[128 = 0]

jf_rd: [133, 153, 149, 116, 114, 137, 117, 100, 99, 121, 116, 153, 134, 142, 118, 86, 102, 122, 110, 131, 104, 123, 104, 117, 114]
jf_rd: [152, 144, 113, 131, 86, 146, 106, 73, 101, 167, 119, 111, 127, 126, 99, 123, 73, 116, 106, 165, 123, 107, 99, 116, 96]
bb_hh: [125, 133, 140, 100, 137, 138, 139, 134, 133, 117, 126, 150, 119, 120, 113, 93, 127, 139, 125, 109, 105, 120, 112, 113, 122]
bb_hh: [105, 155, 134, 129, 104, 135, 112, 109, 92, 115, 131, 132, 131, 155, 112, 116, 126, 115, 109, 136, 136, 141, 124, 145, 104]
qq_jc: [123, 133, 141, 113, 133, 139, 133, 129, 118, 107, 126, 149, 118, 130, 121, 103, 112, 136, 125, 113, 101, 134, 118, 104, 117]
gr_cr: [134, 133, 120, 162, 105, 117, 132, 135, 125, 171, 113, 74, 148, 119, 142, 177, 167, 86, 144, 168, 204, 100, 162, 159, 156]
jf_rd: [130, 106, 106, 120, 111, 126, 140, 156, 182, 178, 124, 85, 116, 123, 110, 139, 128, 137, 136, 151, 131, 80, 136, 117, 144]
tb_bz: [128, 133, 102, 120, 149, 157, 139, 116, 100, 121, 160, 101, 104, 72, 100, 159, 116, 123, 140, 104, 169, 167, 141, 121, 70]
bm_ns: [152, 102, 121, 111, 176, 134, 141, 122, 135, 92, 139, 175, 118, 77, 138, 135, 136, 159, 139, 82, 100, 162, 104, 118, 125]
qq_jc: [133, 127, 137, 120, 144, 126, 139, 141, 139, 127, 126, 132, 128, 119, 134, 116, 130, 131, 136, 117, 124, 123, 131, 118, 136]
jf_rd: [115, 149, 149, 113, 110, 127, 141, 161, 152, 167, 117, 86, 127, 154, 113, 85, 111, 112, 131, 148, 136, 76, 151, 105, 136]
jf_rd: [134, 136, 123, 119, 129, 123, 121, 118, 140, 150, 136, 120, 136, 130, 118, 110, 119, 130, 119, 132, 131, 119, 120, 143, 119]
bb_hh: [93, 135, 156, 129, 131, 124, 121, 141, 104, 64, 126, 176, 127, 175, 144, 105, 137, 138, 118, 106, 90, 161, 128, 123, 134]
tb_bz: [155, 157, 153, 124, 170, 120, 136, 110, 104, 126, 132, 140, 158, 91, 150, 106, 145, 104, 138, 105, 169, 144, 132, 155, 126]
bm_ns: [163, 138, 148, 111, 162, 104, 119, 105, 147, 139, 128, 166, 160, 124, 148, 74, 120, 139, 118, 113, 103, 122, 97, 151, 142]
bb_hh: [132, 130, 113, 111, 108, 145, 120, 96, 115, 130, 126, 146, 121, 112, 96, 126, 131, 136, 110, 130, 118, 124, 91, 138, 106]
bb_hh: [122, 132, 120, 120, 102, 141, 118, 106, 112, 124, 123, 142, 121, 133, 104, 124, 126, 132, 110, 136, 113, 124, 102, 131, 113]
gr_cr: [141, 115, 100, 113, 115, 148, 132, 113, 137, 150, 130, 116, 108, 95, 95, 142, 117, 139, 125, 134, 124, 113, 107, 116, 107]
bm_ns: [106, 107, 107, 109, 95, 139, 131, 144, 159, 137, 123, 125, 103, 139, 92, 131, 140, 151, 117, 139, 100, 99, 110, 119, 130]
qq_jc: [125, 129, 143, 138, 114, 144, 148, 144, 103, 115, 103, 124, 119, 111, 134, 152, 149, 105, 146, 133, 148, 117, 145, 102, 145]
bb_hh: [140, 134, 122, 130, 130, 127, 133, 129, 137, 162, 131, 94, 132, 112, 124, 132, 120, 115, 136, 140, 157, 112, 141, 130, 124]
qq_jc: [121, 145, 164, 129, 99, 128, 133, 141, 119, 131, 93, 133, 135, 162, 135, 96, 122, 109, 126, 150, 113, 89, 132, 102, 156]
bm_ns: [113, 125, 117, 134, 94, 127, 130, 137, 134, 144, 113, 112, 131, 132, 116, 154, 177, 116, 126, 152, 157, 100, 130, 156, 148]
bb_hh: [137, 112, 114, 129, 127, 130, 123, 114, 130, 120, 127, 147, 125, 115, 127, 147, 138, 141, 124, 125, 115, 135, 109, 135, 131]
bm_ns: [138, 164, 162, 145, 131, 104, 122, 111, 98, 132, 108, 142, 178, 132, 160, 116, 185, 86, 126, 137, 183, 121, 133, 190, 160]
gr_cr: [116, 119, 120, 157, 93, 127, 128, 139, 121, 137, 109, 104, 128, 140, 135, 175, 157, 108, 134, 160, 156, 111, 147, 134, 153]
jf_rd: [118, 130, 135, 138, 132, 127, 137, 148, 124, 122, 128, 113, 126, 132, 138, 139, 136, 117, 140, 127, 146, 132, 153, 122, 134]
tb_bz: [147, 103, 113, 141, 157, 124, 120, 121, 137, 115, 149, 132, 117, 125, 149, 144, 75, 153, 135, 114, 94, 165, 131, 99, 114]
gr_cr: [115, 129, 118, 94, 152, 143, 154, 161, 157, 142, 153, 94, 103, 99, 95, 111, 123, 138, 142, 103, 144, 123, 146, 111, 99]
jf_rd: [117, 136, 124, 140, 157, 110, 131, 148, 138, 137, 154, 93, 141, 127, 143, 141, 146, 115, 141, 119, 179, 149, 167, 162, 124]
tb_bz: [141, 125, 135, 131, 139, 114, 126, 133, 147, 141, 127, 125, 138, 138, 145, 113, 110, 132, 131, 131, 115, 120, 132, 122, 142]
jf_rd: [150, 155, 134, 106, 126, 129, 98, 62, 102, 127, 133, 176, 147, 132, 110, 74, 98, 138, 91, 122, 94, 138, 69, 153, 96]
bb_hh: [123, 130, 140, 103, 173, 127, 133, 123, 117, 72, 145, 190, 131, 108, 133, 104, 160, 150, 125, 73, 110, 173, 105, 150, 117]
qq_jc: [124, 112, 61, 169, 103, 119, 90, 84, 116, 151, 160, 90, 136, 123, 117, 218, 151, 124, 112, 159, 184, 165, 127, 204, 100]
gr_cr: [169, 143, 164, 135, 156, 83, 110, 97, 136, 134, 108, 183, 190, 140, 181, 83, 156, 122, 116, 126, 119, 118, 97, 185, 180]
qq_jc: [131, 123, 117, 122, 142, 130, 127, 125, 135, 128, 144, 125, 121, 118, 122, 128, 114, 139, 128, 117, 124, 141, 126, 126, 111]
tb_bz: [143, 139, 156, 138, 158, 100, 118, 122, 128, 117, 127, 155, 160, 147, 170, 99, 125, 125, 127, 117, 119, 142, 129, 147, 151]
qq_jc: [117, 132, 132, 128, 111, 160, 139, 127, 88, 103, 119, 128, 101, 117, 112, 142, 109, 119, 134, 126, 124, 138, 134, 83, 106]
gr_cr: [135, 156, 150, 109, 184, 113, 139, 141, 140, 137, 156, 113, 146, 115, 139, 80, 117, 120, 140, 96, 156, 143, 152, 143, 111]
bm_ns: [121, 133, 144, 132, 168, 152, 139, 131, 77, 62, 149, 147, 102, 113, 142, 132, 82, 131, 145, 84, 112, 198, 151, 73, 87]
tb_bz: [125, 115, 124, 135, 131, 111, 119, 146, 164, 143, 138, 110, 126, 166, 140, 116, 87, 145, 126, 138, 97, 123, 141, 111, 135]
gr_cr: [129, 163, 158, 155, 158, 109, 115, 119, 90, 113, 144, 119, 157, 153, 168, 112, 101, 98, 133, 121, 159, 170, 165, 141, 116]
bm_ns: [118, 131, 142, 124, 150, 143, 138, 131, 96, 78, 134, 157, 115, 116, 134, 128, 128, 131, 136, 96, 119, 167, 132, 108, 112]
tb_bz: [130, 120, 130, 132, 125, 118, 123, 134, 145, 134, 124, 129, 131, 147, 137, 121, 116, 135, 126, 135, 108, 119, 128, 121, 141]
gr_cr: [113, 115, 170, 150, 111, 89, 115, 146, 136, 83, 83, 204, 163, 196, 184, 115, 193, 135, 116, 137, 79, 114, 109, 157, 217]
bm_ns: [132, 131, 131, 151, 149, 136, 135, 127, 91, 103, 136, 120, 125, 105, 149, 164, 126, 110, 148, 115, 161, 167, 157, 118, 117]
qq_jc: [140, 117, 120, 132, 148, 120, 140, 142, 148, 144, 134, 109, 132, 103, 139, 147, 144, 126, 145, 124, 154, 125, 144, 136, 139]
tb_bz: [150, 148, 156, 130, 160, 108, 128, 121, 124, 131, 126, 142, 160, 123, 159, 98, 134, 114, 133, 117, 142, 132, 131, 149, 144]
[119, 139, 140, 152, 135, 133, 129, 127, 84, 95, 129, 129, 129, 129, 149, 152, 131, 107, 139, 121, 152, 164, 154, 124, 122] : jf_rd
[97, 152, 157, 99, 108, 132, 120, 134, 124, 109, 121, 156, 124, 180, 106, 58, 111, 137, 103, 124, 80, 114, 109, 115, 119] : bm_ns
[132, 109, 117, 135, 127, 130, 123, 126, 134, 120, 130, 134, 117, 133, 132, 142, 108, 144, 128, 129, 101, 137, 123, 110, 128] : tb_bz
[138, 75, 115, 122, 128, 140, 134, 123, 135, 73, 107, 206, 105, 104, 135, 161, 159, 173, 127, 105, 57, 141, 79, 105, 157] : jf_rd
[122, 139, 126, 140, 94, 132, 115, 121, 122, 154, 123, 96, 125, 160, 117, 123, 87, 116, 118, 161, 126, 109, 137, 111, 117] : qq_jc
[94, 111, 122, 132, 102, 132, 147, 176, 149, 128, 115, 104, 110, 140, 119, 159, 172, 125, 141, 141, 143, 102, 153, 121, 154] : gr_cr
[103, 114, 106, 139, 146, 112, 111, 157, 169, 139, 176, 79, 111, 182, 131, 122, 51, 155, 127, 128, 101, 158, 168, 105, 97] : tb_bz
[149, 139, 116, 109, 127, 139, 138, 117, 140, 176, 131, 95, 127, 90, 100, 118, 118, 118, 131, 136, 156, 98, 122, 129, 110] : bb_hh
[87, 125, 129, 127, 111, 156, 143, 150, 93, 76, 125, 139, 97, 126, 111, 158, 160, 124, 135, 113, 134, 151, 141, 109, 116] : bm_ns
[156, 110, 120, 112, 163, 126, 147, 136, 160, 142, 133, 130, 126, 80, 132, 129, 137, 142, 144, 107, 130, 121, 122, 124, 137] : bb_hh
[165, 123, 128, 145, 177, 121, 132, 112, 114, 119, 141, 134, 141, 84, 164, 151, 117, 122, 148, 106, 149, 166, 139, 129, 125] : bm_ns
[115, 106, 94, 139, 93, 137, 131, 144, 147, 156, 127, 84, 108, 127, 107, 176, 137, 128, 133, 157, 146, 106, 141, 123, 129] : bm_ns
[113, 135, 134, 115, 118, 144, 118, 108, 95, 86, 128, 171, 117, 139, 112, 112, 123, 140, 110, 113, 94, 152, 100, 121, 106] : qq_jc
[126, 147, 138, 121, 148, 125, 134, 132, 123, 131, 140, 117, 137, 120, 129, 111, 131, 116, 133, 115, 154, 137, 143, 140, 116] : bb_hh
[115, 152, 141, 105, 89, 128, 145, 155, 157, 188, 102, 85, 136, 135, 96, 95, 164, 101, 127, 161, 166, 46, 135, 142, 151] : tb_bz
[137, 119, 107, 135, 135, 158, 153, 148, 126, 155, 142, 57, 91, 87, 112, 165, 71, 115, 160, 133, 158, 128, 173, 62, 93] : qq_jc
[154, 114, 119, 109, 148, 132, 144, 131, 156, 150, 128, 125, 123, 85, 121, 125, 129, 139, 139, 117, 127, 110, 117, 119, 132] : bb_hh
[150, 106, 82, 146, 154, 117, 107, 88, 127, 127, 161, 133, 138, 92, 136, 184, 144, 144, 124, 117, 152, 179, 113, 183, 107] : jf_rd
[126, 83, 74, 97, 79, 178, 129, 107, 139, 124, 122, 146, 66, 97, 58, 159, 101, 176, 110, 134, 59, 110, 69, 74, 93] : gr_cr
[113, 130, 116, 120, 120, 147, 114, 99, 94, 89, 141, 160, 112, 130, 106, 131, 118, 144, 109, 112, 103, 166, 102, 128, 90] : qq_jc
[144, 127, 137, 117, 143, 114, 131, 117, 135, 122, 115, 169, 152, 104, 140, 120, 187, 130, 125, 114, 135, 120, 100, 172, 157] : bm_ns
[114, 127, 150, 165, 83, 159, 160, 144, 52, 83, 67, 140, 120, 93, 146, 213, 222, 73, 158, 146, 190, 116, 152, 114, 176] : qq_jc
[132, 130, 125, 137, 113, 117, 126, 126, 134, 150, 116, 118, 146, 126, 132, 142, 167, 113, 127, 147, 159, 106, 128, 163, 151] : bm_ns
[127, 128, 120, 120, 113, 148, 137, 120, 111, 125, 119, 130, 117, 100, 107, 146, 151, 121, 129, 128, 144, 121, 118, 128, 120] : tb_bz
[133, 103, 103, 131, 166, 110, 124, 128, 151, 114, 155, 143, 136, 105, 143, 158, 166, 151, 133, 101, 138, 164, 123, 173, 132] : jf_rd
[131, 114, 97, 116, 158, 148, 133, 119, 123, 112, 164, 123, 100, 87, 108, 151, 102, 149, 135, 97, 127, 173, 127, 113, 78] : qq_jc
[148, 127, 121, 136, 142, 124, 119, 120, 140, 153, 145, 99, 126, 135, 136, 118, 57, 133, 131, 135, 114, 135, 141, 99, 108] : bm_ns
[105, 163, 169, 96, 184, 94, 132, 158, 153, 112, 154, 150, 160, 156, 143, 44, 159, 131, 124, 84, 136, 142, 141, 177, 133] : jf_rd
[127, 125, 100, 132, 128, 110, 97, 100, 142, 140, 154, 129, 141, 147, 121, 131, 124, 145, 105, 133, 124, 148, 108, 177, 110] : qq_jc
[152, 130, 109, 163, 111, 106, 117, 119, 146, 197, 124, 65, 155, 127, 144, 164, 129, 98, 135, 176, 186, 97, 152, 161, 148] : bm_ns

jq_hm: [123, 103, 121, 144, 104, 135, 103, 128, 95, 150, 160, 126, 120, 71, 115, 146, 103, 141, 130, 100, 121, 124, 156, 115, 138]
qp_hn: [116, 121, 101, 147, 145, 137, 117, 114, 123, 123, 143, 136, 120, 125, 142, 159, 122, 141, 122, 129, 137, 144, 142, 124, 125]
qs_sm: [127, 152, 140, 170, 58, 126, 75, 149, 98, 151, 81, 117, 117, 136, 98, 80, 116, 114, 145, 145, 123, 117, 147, 108, 132]
qs_sm: [126, 94, 118, 130, 151, 100, 147, 123, 113, 132, 98, 149, 158, 142, 126, 128, 121, 148, 132, 91, 152, 108, 121, 172, 127]
bd_dh: [110, 97, 96, 147, 77, 77, 132, 165, 96, 176, 124, 114, 101, 138, 164, 128, 123, 105, 115, 120, 182, 88, 136, 150, 155]
qs_sm: [133, 105, 88, 117, 143, 126, 120, 142, 148, 142, 156, 173, 169, 182, 137, 146, 172, 149, 110, 114, 137, 119, 86, 133, 138]
jq_hm: [134, 118, 119, 151, 97, 118, 54, 149, 87, 86, 91, 122, 116, 158, 114, 129, 124, 156, 150, 144, 141, 156, 120, 105, 156]
qs_sm: [131, 136, 104, 168, 135, 159, 109, 160, 134, 151, 164, 152, 134, 172, 107, 132, 139, 138, 120, 154, 138, 122, 119, 115, 133]
bd_dh: [139, 84, 93, 145, 122, 109, 133, 118, 86, 131, 106, 158, 154, 145, 116, 136, 126, 152, 126, 69, 157, 96, 109, 158, 126]
jq_hm: [95, 139, 143, 97, 135, 67, 129, 126, 164, 153, 82, 149, 186, 154, 160, 105, 151, 132, 142, 119, 118, 135, 128, 163, 130]
qs_sm: [99, 139, 133, 138, 100, 92, 80, 99, 99, 112, 83, 124, 138, 99, 140, 132, 109, 146, 159, 109, 112, 165, 163, 123, 128]
qp_hn: [103, 200, 112, 147, 90, 139, 132, 91, 145, 152, 152, 126, 115, 114, 156, 132, 143, 89, 123, 138, 98, 142, 154, 91, 92]
qs_sm: [160, 111, 109, 78, 94, 105, 154, 118, 118, 93, 116, 122, 123, 155, 150, 129, 168, 110, 113, 96, 141, 107, 66, 124, 131]
qp_hn: [125, 122, 114, 166, 146, 145, 116, 121, 107, 128, 134, 146, 136, 125, 105, 142, 109, 153, 135, 117, 132, 132, 143, 132, 120]
qp_hn: [137, 152, 189, 111, 135, 121, 162, 145, 129, 100, 107, 80, 95, 108, 114, 97, 102, 105, 150, 159, 125, 130, 136, 134, 131]
qp_hn: [127, 115, 172, 102, 151, 119, 119, 128, 130, 121, 124, 135, 167, 89, 100, 120, 111, 160, 154, 104, 96, 141, 138, 140, 136]
qp_hn: [120, 143, 82, 173, 148, 160, 127, 104, 130, 132, 144, 150, 121, 153, 134, 154, 131, 131, 111, 137, 140, 134, 137, 121, 103]
qs_sm: [97, 112, 136, 142, 120, 74, 99, 117, 107, 152, 60, 152, 180, 123, 125, 107, 109, 156, 157, 88, 128, 128, 156, 168, 129]
bd_dh: [105, 140, 134, 101, 134, 78, 150, 134, 128, 126, 164, 134, 154, 123, 154, 152, 139, 139, 150, 101, 123, 142, 122, 137, 139]
jq_hm: [133, 123, 139, 90, 138, 123, 172, 110, 140, 111, 137, 100, 101, 97, 156, 138, 126, 105, 116, 125, 130, 126, 126, 133, 123]
jq_hm: [140, 118, 133, 104, 47, 104, 110, 166, 117, 160, 133, 107, 112, 123, 136, 100, 148, 96, 118, 125, 129, 97, 110, 108, 156]
jq_hm: [112, 115, 118, 111, 173, 146, 113, 101, 173, 137, 134, 151, 153, 119, 149, 148, 139, 145, 110, 137, 109, 154, 141, 132, 121]
qp_hn: [126, 125, 130, 161, 103, 113, 131, 156, 79, 109, 120, 80, 59, 119, 133, 133, 90, 111, 138, 153, 171, 124, 148, 126, 147]
bd_dh: [103, 190, 104, 165, 66, 89, 105, 122, 78, 120, 154, 139, 137, 142, 134, 147, 138, 132, 168, 96, 118, 149, 132, 94, 119]
jq_hm: [122, 132, 133, 122, 96, 97, 135, 125, 109, 130, 112, 114, 120, 115, 140, 120, 123, 115, 137, 111, 133, 120, 132, 132, 130]
bd_dh: [155, 108, 168, 149, 164, 196, 91, 148, 133, 141, 140, 150, 160, 103, 39, 102, 101, 168, 137, 135, 91, 124, 140, 122, 130]
qp_hn: [119, 127, 139, 146, 115, 113, 111, 136, 100, 136, 124, 130, 138, 109, 109, 124, 107, 144, 150, 111, 125, 129, 147, 132, 134]
bd_dh: [109, 183, 134, 138, 113, 106, 130, 113, 139, 123, 90, 128, 137, 160, 143, 107, 140, 111, 145, 143, 120, 143, 133, 127, 108]
bd_dh: [112, 174, 143, 102, 106, 86, 131, 129, 136, 113, 134, 127, 149, 144, 148, 126, 154, 123, 155, 122, 106, 151, 114, 115, 129]
jq_hm: [138, 127, 121, 132, 136, 147, 110, 132, 134, 109, 124, 129, 120, 151, 123, 130, 136, 134, 123, 150, 131, 139, 116, 116, 132]
bd_dh: [110, 135, 110, 158, 182, 137, 164, 85, 146, 129, 81, 137, 124, 143, 148, 131, 110, 121, 115, 139, 151, 128, 155, 167, 91]
qp_hn: [141, 120, 188, 105, 154, 137, 142, 134, 115, 86, 131, 84, 99, 67, 102, 126, 85, 136, 151, 138, 114, 146, 147, 128, 140]
jq_hm: [143, 145, 114, 107, 164, 163, 165, 87, 169, 87, 115, 114, 95, 149, 160, 139, 147, 100, 97, 163, 132, 142, 110, 121, 100]
bd_dh: [99, 129, 203, 108, 178, 112, 140, 192, 188, 191, 138, 121, 161, 111, 114, 86, 107, 130, 143, 176, 111, 124, 164, 166, 157]
qs_sm: [137, 148, 129, 128, 71, 140, 88, 144, 132, 140, 126, 120, 116, 139, 122, 104, 149, 107, 122, 151, 111, 127, 119, 90, 136]
bd_dh: [124, 139, 188, 107, 171, 131, 132, 150, 181, 150, 90, 135, 171, 140, 100, 75, 125, 133, 140, 160, 102, 127, 135, 156, 129]
qs_sm: [99, 184, 155, 143, 136, 89, 152, 127, 120, 122, 126, 127, 147, 132, 127, 123, 115, 130, 171, 122, 118, 146, 147, 140, 115]
qp_hn: [94, 182, 121, 158, 60, 102, 114, 119, 103, 152, 142, 104, 97, 95, 155, 132, 117, 96, 144, 130, 119, 140, 171, 98, 119]
qs_sm: [132, 168, 114, 117, 107, 90, 153, 134, 116, 99, 142, 139, 145, 184, 141, 134, 166, 123, 147, 108, 134, 129, 81, 121, 124]
jq_hm: [94, 128, 116, 106, 138, 108, 127, 81, 163, 156, 107, 146, 157, 103, 174, 137, 139, 125, 116, 110, 108, 143, 155, 144, 110]
[136, 153, 154, 160, 162, 138, 168, 148, 123, 101, 96, 99, 91, 161, 108, 105, 99, 112, 140, 174, 160, 121, 133, 150, 119] : qp_hn
[139, 117, 148, 99, 93, 107, 148, 156, 117, 140, 147, 102, 111, 104, 131, 116, 129, 106, 127, 118, 132, 103, 117, 126, 148] : jq_hm
[120, 182, 136, 156, 113, 140, 110, 114, 132, 121, 101, 130, 130, 147, 115, 106, 130, 119, 144, 150, 108, 146, 140, 109, 105] : bd_dh
[123, 108, 144, 74, 88, 101, 148, 142, 150, 181, 157, 113, 130, 79, 158, 116, 143, 96, 108, 107, 113, 98, 129, 130, 145] : jq_hm
[153, 104, 122, 92, 137, 136, 163, 125, 141, 116, 141, 123, 119, 132, 139, 134, 146, 115, 104, 119, 137, 109, 95, 133, 129] : qs_sm
[121, 137, 133, 153, 156, 126, 139, 123, 113, 118, 124, 139, 141, 133, 109, 133, 109, 147, 148, 118, 133, 134, 139, 144, 118] : jq_hm
[128, 119, 135, 136, 106, 122, 102, 169, 124, 167, 147, 144, 155, 137, 103, 110, 134, 139, 135, 123, 122, 111, 124, 126, 149] : jq_hm
[102, 116, 69, 144, 137, 180, 72, 53, 166, 161, 130, 164, 138, 92, 165, 165, 140, 136, 83, 128, 97, 160, 170, 102, 97] : jq_hm
[155, 111, 62, 149, 111, 192, 121, 100, 122, 129, 175, 142, 95, 130, 132, 164, 149, 116, 79, 122, 136, 114, 109, 89, 110] : qp_hn
[129, 165, 141, 106, 89, 114, 125, 122, 127, 107, 129, 108, 115, 124, 142, 122, 144, 107, 139, 133, 108, 143, 118, 99, 126] : qs_sm
[146, 87, 101, 115, 104, 141, 93, 125, 125, 128, 115, 135, 124, 133, 134, 131, 146, 132, 102, 121, 133, 120, 108, 116, 140] : qs_sm
[136, 153, 122, 112, 121, 127, 135, 95, 143, 95, 83, 124, 123, 157, 147, 116, 151, 109, 122, 137, 123, 139, 108, 121, 107] : bd_dh
[125, 113, 143, 100, 89, 104, 100, 132, 144, 164, 84, 136, 160, 122, 131, 88, 144, 120, 124, 115, 109, 112, 126, 136, 137] : qs_sm
[132, 124, 137, 89, 123, 134, 129, 114, 144, 117, 149, 112, 116, 93, 147, 140, 137, 119, 118, 128, 108, 142, 126, 109, 132] : qp_hn
[121, 111, 133, 139, 190, 134, 170, 117, 126, 120, 139, 128, 125, 109, 124, 150, 96, 143, 130, 121, 146, 127, 147, 162, 119] : qs_sm
[108, 106, 127, 89, 109, 87, 107, 131, 130, 128, 137, 114, 124, 98, 173, 150, 135, 131, 129, 120, 126, 149, 135, 123, 156] : qp_hn
[117, 121, 116, 99, 105, 137, 98, 93, 132, 135, 176, 134, 135, 61, 149, 164, 137, 137, 120, 97, 86, 154, 144, 92, 128] : qp_hn
[131, 127, 112, 143, 154, 146, 146, 91, 142, 117, 71, 131, 117, 150, 138, 118, 124, 115, 108, 141, 145, 122, 133, 149, 99] : bd_dh
[143, 73, 117, 126, 106, 120, 123, 158, 113, 155, 112, 124, 118, 132, 126, 114, 125, 122, 107, 120, 159, 88, 117, 147, 152] : bd_dh
